Below are the code and all the weights of a small trained network. Each question names an input and a class and asks about switching units off, where a switched-off unit gives its printed mean instead of its output.

import numpy as np


def w(rows, s, z=0):
    codes = np.array(rows[::2]) - 128.0
    scale = np.full(codes.shape[1], s)
    scale[-1] = z or s
    return codes * scale


def f(y):
    return np.maximum(y, 0)


def log_softmax(a):
    a = a - a.max(-1, keepdims=True)
    return a - np.log(np.exp(a).sum(-1, keepdims=True))


def net(x, mask):
    res = np.array(x, float).reshape(1, 4) / 4 @ E
    y = f(res @ A[0][:, :-1].T + A[0][:, -1])
    res = res + np.where(mask, y, B[0][:, -1]) @ B[0][:, :-1]
    return log_softmax(res[-1] @ U[:, :-1].T + U[:, -1])


A, B = {}, {}
E = w([
[94,158,141,67,141,183,162,183,128],'x0',
[133,221,159,128,153,70,230,25,112],'x1',
[159,104,3,55,218,202,120,102,249],'x2',
[47,171,132,32,60,200,181,53,153],'x3',
],0.0057)
A[0] = w([
[156,35,114,164,137,136,44,184,129,252],'neuron 0',
[145,46,101,156,139,139,67,195,114,210],'neuron 1',
[179,147,86,136,183,88,135,50,182,195],'neuron 2',
[154,172,201,146,114,76,167,123,67,251],'neuron 3',
[87,150,72,2,131,237,182,122,198,225],'neuron 4',
[101,196,191,128,63,122,172,93,83,206],'neuron 5',
[88,162,210,140,48,115,155,105,66,210],'neuron 6',
[105,142,102,23,128,200,150,111,200,202],'neuron 7',
],0.0065,0.0018)
B[0] = w([
[167,143,117,161,66,172,45,213,155,244],'neuron 0',
[169,103,144,143,100,157,57,218,144,227],'neuron 1',
[204,83,53,180,154,89,184,46,164,199],'neuron 2',
[55,165,166,123,145,60,174,124,37,226],'neuron 3',
[192,181,165,2,213,214,176,101,216,255],'neuron 4',
[89,58,226,50,96,81,188,29,88,214],'neuron 5',
[60,76,211,73,84,97,110,89,79,226],'neuron 6',
[158,172,146,20,194,212,155,110,189,225],'neuron 7',
],0.0072,0.0068)
U = w([
[142,85,112,167,63,167,25,195,149,255],'0',
[1,91,178,104,76,74,146,84,57,159],'1',
[113,220,140,182,182,99,132,186,78,52],'2',
[152,102,62,205,154,76,164,63,147,150],'3',
[148,180,131,40,198,216,162,103,191,52],'4',
],0.0089,0.00064)

Each question gives the input, the list of numbers given to net, and the class t.
The units are the neurons (one row each of A and B). Each row of codes is followed by its name. A weight is (code - 128) times the scale printed after its matrix; where a second scale follows, it is the last column's (A, B and U).
mask holds one flag per neuron, in row order. A switched-off neuron (its flag False) gives its mean, the last column of its row in B, instead of its output. The means were averaged over made-up inputs and are rounded, as every weight is.
A unit's drop is (log p(t) with every unit on - log p(t) with that unit switched off) / (log p(t) with every unit on - log p(t) with every unit switched off).
The circuit of an input: a set's keep is (log p(t) with only the set's units on - log p(t) with every unit switched off) / (log p(t) with every unit on - log p(t) with every unit switched off). Starting from all 8 units, units are removed one at a time, each time the one whose removal leaves the highest keep (on an exact tie, the one counted first), for as long as the keep stays at least 0.8.
circuit, biggest first: the units of the circuit, biggest drop first
k most important neurons: the k neurons with the biggest drops, biggest first
drop when u is switched off: that unit's drop, to one decimal
input [2,0,-7,-8], class 1: circuit, biggest first -> neuron 3; neuron 6
input [8,5,-2,1], class 1: circuit, biggest first -> neuron 5; neuron 6
input [-1,4,4,-7], class 3: 2 most important neurons -> neuron 2; neuron 4
input [4,-3,4,-4], class 0: circuit, biggest first -> neuron 0; neuron 1
input [7,-5,7,-7], class 0: circuit, biggest first -> neuron 0
input [0,2,-2,5], class 1: 2 most important neurons -> neuron 5; neuron 6
input [-7,5,1,2], class 3: 2 most important neurons -> neuron 2; neuron 6
input [3,-7,6,-4], class 0: 2 most important neurons -> neuron 0; neuron 1
input [-3,4,4,-5], class 3: drop when neuron 4 is switched off -> 0.1
input [2,1,6,-7], class 0: drop when neuron 4 is switched off -> 0.2
input [-5,8,1,-4], class 3: drop when neuron 2 is switched off -> 0.5
input [-7,0,0,-6], class 0: drop when neuron 0 is switched off -> 0.3
